Below are the code and all the weights of a small trained network. Each question names an input and a target symbol and asks about switching units off, where a switched-off unit gives its printed mean instead of its output.

import numpy as np


def w(rows, s, z=0):
    codes = np.array(rows[::2]) - 128.0
    scale = np.full(codes.shape[1], s)
    scale[-1] = z or s
    return codes * scale


def f(y):
    return np.maximum(y, 0)


def softmax(a):
    e = np.exp(a - a.max(-1, keepdims=True))
    return e / e.sum(-1, keepdims=True)


def log_softmax(a):
    a = a - a.max(-1, keepdims=True)
    return a - np.log(np.exp(a).sum(-1, keepdims=True))


def net(x, mask):
    ids = ['ΞΠΣΨηλτω'.index(c) for c in x.split()]
    T = len(ids)
    res = E[ids] + P[:T]
    u = 0
    for l in range(2):
        q, k, v = (res @ M[l].T for M in (Q, K, V))
        z = softmax(np.where(np.tri(T) > 0, q @ k.T / 4**0.5, -1e9)) @ v
        res = res + np.where(mask[u], z, O[l][:, -1]) @ O[l][:, :-1]
        u += 1
        y = f(res @ A[l][:, :-1].T + A[l][:, -1])
        res = res + np.where(mask[u : u + 16], y, B[l][:, -1]) @ B[l][:, :-1]
        u += 16
    return log_softmax(res[-1] @ U[:, :-1].T + U[:, -1])


Q, K, V, O, A, B = {}, {}, {}, {}, {}, {}
E = w([
[78,113,137,141],'Ξ',
[123,146,177,146],'Π',
[201,149,194,95],'Σ',
[205,249,151,196],'Ψ',
[181,59,116,239],'η',
[122,121,203,97],'λ',
[46,141,68,156],'τ',
[55,205,78,233],'ω',
],0.016)
P = w([
[4,24,164,63],'0',
[131,174,92,85],'1',
[180,210,115,99],'2',
[165,151,148,192],'3',
[144,179,169,167],'4',
[138,209,176,142],'5',
],0.0035)
Q[0] = w([
[108,87,117,127],'0.h0',
[107,96,132,145],'0.h0',
[158,48,8,2],'0.h0',
[185,85,36,76],'0.h0',
],0.0086)
K[0] = w([
[128,169,91,100],'0.h0',
[143,161,81,96],'0.h0',
[23,254,194,84],'0.h0',
[120,202,139,43],'0.h0',
],0.0081)
V[0] = w([
[198,88,89,200],'0.h0',
[195,36,47,150],'0.h0',
[255,64,59,148],'0.h0',
[57,195,191,127],'0.h0',
],0.0078)
O[0] = w([
[1,134,147,190,252],'0.h0',
[48,159,148,119,169],'0.h0',
[86,118,217,120,185],'0.h0',
[153,116,87,154,115],'0.h0',
],0.0072,0.0033)
A[0] = w([
[130,174,106,94,95],'0.n0',
[98,167,101,161,148],'0.n1',
[140,176,97,46,87],'0.n2',
[131,157,101,174,164],'0.n3',
[56,163,81,69,122],'0.n4',
[166,146,138,165,36],'0.n5',
[95,126,95,149,86],'0.n6',
[103,228,88,72,66],'0.n7',
[102,135,186,56,69],'0.n8',
[202,88,155,192,141],'0.n9',
[80,68,112,20,145],'0.n10',
[105,67,138,110,94],'0.n11',
[97,12,111,89,88],'0.n12',
[96,210,129,102,2],'0.n13',
[141,87,101,151,83],'0.n14',
[102,222,185,76,17],'0.n15',
],0.011,0.0061)
B[0] = w([
[189,146,122,123,139],'0.n0',
[52,133,180,129,254],'0.n1',
[156,107,97,98,144],'0.n2',
[173,109,106,45,244],'0.n3',
[105,209,149,111,188],'0.n4',
[27,129,124,160,150],'0.n5',
[123,87,82,117,176],'0.n6',
[235,81,72,76,165],'0.n7',
[111,232,125,88,189],'0.n8',
[32,91,84,104,241],'0.n9',
[155,182,128,52,149],'0.n10',
[179,143,77,127,147],'0.n11',
[132,89,6,42,139],'0.n12',
[74,57,165,38,165],'0.n13',
[103,115,73,112,138],'0.n14',
[187,123,234,44,218],'0.n15',
],0.015,0.0054)
Q[1] = w([
[5,133,173,49],'1.h0',
[133,78,80,8],'1.h0',
[62,187,133,214],'1.h0',
[140,91,178,59],'1.h0',
],0.012)
K[1] = w([
[126,52,165,253],'1.h0',
[46,22,145,70],'1.h0',
[235,158,134,198],'1.h0',
[59,129,128,151],'1.h0',
],0.011)
V[1] = w([
[47,119,251,102],'1.h0',
[108,248,153,45],'1.h0',
[38,247,38,222],'1.h0',
[90,125,96,48],'1.h0',
],0.011)
O[1] = w([
[30,144,48,190,172],'1.h0',
[30,182,191,112,101],'1.h0',
[167,213,114,254,174],'1.h0',
[130,232,97,101,252],'1.h0',
],0.012)
A[1] = w([
[174,143,79,121,42],'1.n0',
[91,122,120,123,61],'1.n1',
[168,170,134,84,127],'1.n2',
[148,123,109,146,92],'1.n3',
[184,115,149,109,98],'1.n4',
[157,101,176,130,79],'1.n5',
[210,61,70,136,57],'1.n6',
[121,131,157,171,179],'1.n7',
[102,124,111,121,220],'1.n8',
[190,139,146,95,80],'1.n9',
[179,105,59,146,96],'1.n10',
[115,64,107,94,16],'1.n11',
[247,141,128,180,72],'1.n12',
[56,95,106,122,153],'1.n13',
[183,150,112,182,232],'1.n14',
[111,128,211,188,3],'1.n15',
],0.014,0.0036)
B[1] = w([
[130,81,110,153,165],'1.n0',
[144,99,125,93,161],'1.n1',
[154,95,187,184,255],'1.n2',
[138,135,116,110,144],'1.n3',
[171,40,116,116,151],'1.n4',
[214,107,116,123,130],'1.n5',
[21,14,121,148,146],'1.n6',
[80,126,168,144,152],'1.n7',
[94,114,115,76,178],'1.n8',
[138,181,47,136,187],'1.n9',
[209,177,151,98,168],'1.n10',
[58,210,69,139,144],'1.n11',
[137,147,30,251,147],'1.n12',
[206,122,182,153,197],'1.n13',
[36,115,110,57,183],'1.n14',
[191,53,72,151,144],'1.n15',
],0.017,0.019)
U = w([
[10,194,151,116,41],'Ξ',
[75,66,253,238,6],'Π',
[121,169,108,183,201],'Σ',
[219,134,142,123,79],'Ψ',
[92,24,113,132,252],'η',
[162,248,179,134,117],'λ',
[173,228,64,34,74],'τ',
[121,152,229,50,231],'ω',
],0.0055,0.0029)

Each question gives the input, a string of symbols that net reads in full, and the target symbol t.
The units are the heads (4 rows each of Q, K, V and O) and the neurons (one row each of A and B). Each row of codes is followed by its name. A weight is (code - 128) times the scale printed after its matrix; where a second scale follows, it is the last column's (O, A, B and U).
mask holds one flag per unit, layer by layer, with each layer's heads first. A switched-off unit (its flag False) gives its mean, the last column of its rows in O or B, instead of its output. The means were averaged over made-up inputs and are rounded, as every weight is.
A unit's drop is (log p(t) with every unit on - log p(t) with that unit switched off) / (log p(t) with every unit on - log p(t) with every unit switched off).
The circuit of an input: a set's keep is (log p(t) with only the set's units on - log p(t) with every unit switched off) / (log p(t) with every unit on - log p(t) with every unit switched off). Starting from the 12 units with the biggest drops (on a tie, the unit counted first), units are removed one at a time, each time the one whose removal leaves the highest keep (on an exact tie, the one counted first), for as long as the keep stays at least 0.8.
units of the circuit, in order: the units of the circuit, biggest drop first
unit that matters most: the unit with the biggest drop
top k neurons: the k neurons with the biggest drops, biggest first
k most important neurons of layer l: the k neurons of layer l with the biggest drops, biggest first
input τ Ξ Π, target λ: top 3 neurons => [0.n1; 0.n10; 0.n4]
input Ψ Π Π, target Ξ: units of the circuit, in order => [1.h0]
input η τ ω λ, target λ: top 3 neurons => [0.n12; 0.n8; 0.n15]
input Σ Σ Σ τ, target ω: units of the circuit, in order => [1.h0; 0.n4; 1.n13]
input Σ η Σ η Σ λ, target Π: top 4 neurons => [0.n15; 1.n2; 0.n7; 0.n3]
input Ξ ω Σ λ Π η, target η: top 3 neurons => [1.n6; 0.n8; 0.n4]
input Π ω ω Ξ τ, target η: 3 most important neurons of layer 0 => [0.n15; 0.n4; 0.n8]
input Π η Ξ Ψ, target Ψ: 4 most important neurons of layer 0 => [0.n15; 0.n13; 0.n4; 0.n8]
input τ Π Ξ, target λ: 4 most important neurons of layer 0 => [0.n1; 0.n10; 0.n4; 0.n15]
input Σ η η λ, target Π: top 2 neurons => [0.n15; 1.n9]
input Ψ ω τ, target Ξ: units of the circuit, in order => [1.h0; 0.n15; 1.n14]
input λ ω Ξ, target τ: top 3 neurons => [0.n10; 0.n9; 1.n9]
input η η Ξ τ, target Π: units of the circuit, in order => [0.h0; 1.n13; 1.h0]
input Π Σ Σ, target η: top 2 neurons => [0.n15; 0.n8]
input ω η Ξ, target Ξ: 3 most important neurons of layer 0 => [0.n15; 0.n9; 0.n7]
input τ Ξ Σ, target λ: top 4 neurons => [0.n1; 0.n4; 0.n10; 0.n9]
input η η Σ, target Π: unit that matters most => 0.h0
input τ λ ω ω Ξ τ, target Σ: 4 most important neurons of layer 0 => [0.n15; 0.n1; 0.n9; 0.n13]
input λ τ Σ λ Π Σ, target τ: units of the circuit, in order => [0.n9; 0.h0; 1.n6]
input Σ Ξ Ξ, target ω: units of the circuit, in order => [0.h0; 1.h0; 0.n1]
input λ λ Σ, target τ: top 3 neurons => [0.n10; 1.n9; 1.n11]
input Ξ Ψ λ τ ω τ, target λ: units of the circuit, in order => [1.h0; 0.n15; 0.h0; 0.n1]
input ω Σ Σ Π Ψ, target ω: top 3 neurons => [0.n5; 0.n9; 1.n9]
input Ψ Π λ, target Ξ: top 3 neurons => [0.n9; 0.n5; 0.n15]
input Ψ τ Σ, target Ξ: 2 most important neurons of layer 0 => [0.n9; 0.n5]
input Π Σ τ, target η: top 4 neurons => [0.n15; 0.n1; 0.n8; 0.n3]
input λ Σ ω, target τ: top 3 neurons => [1.n9; 0.n10; 0.n9]
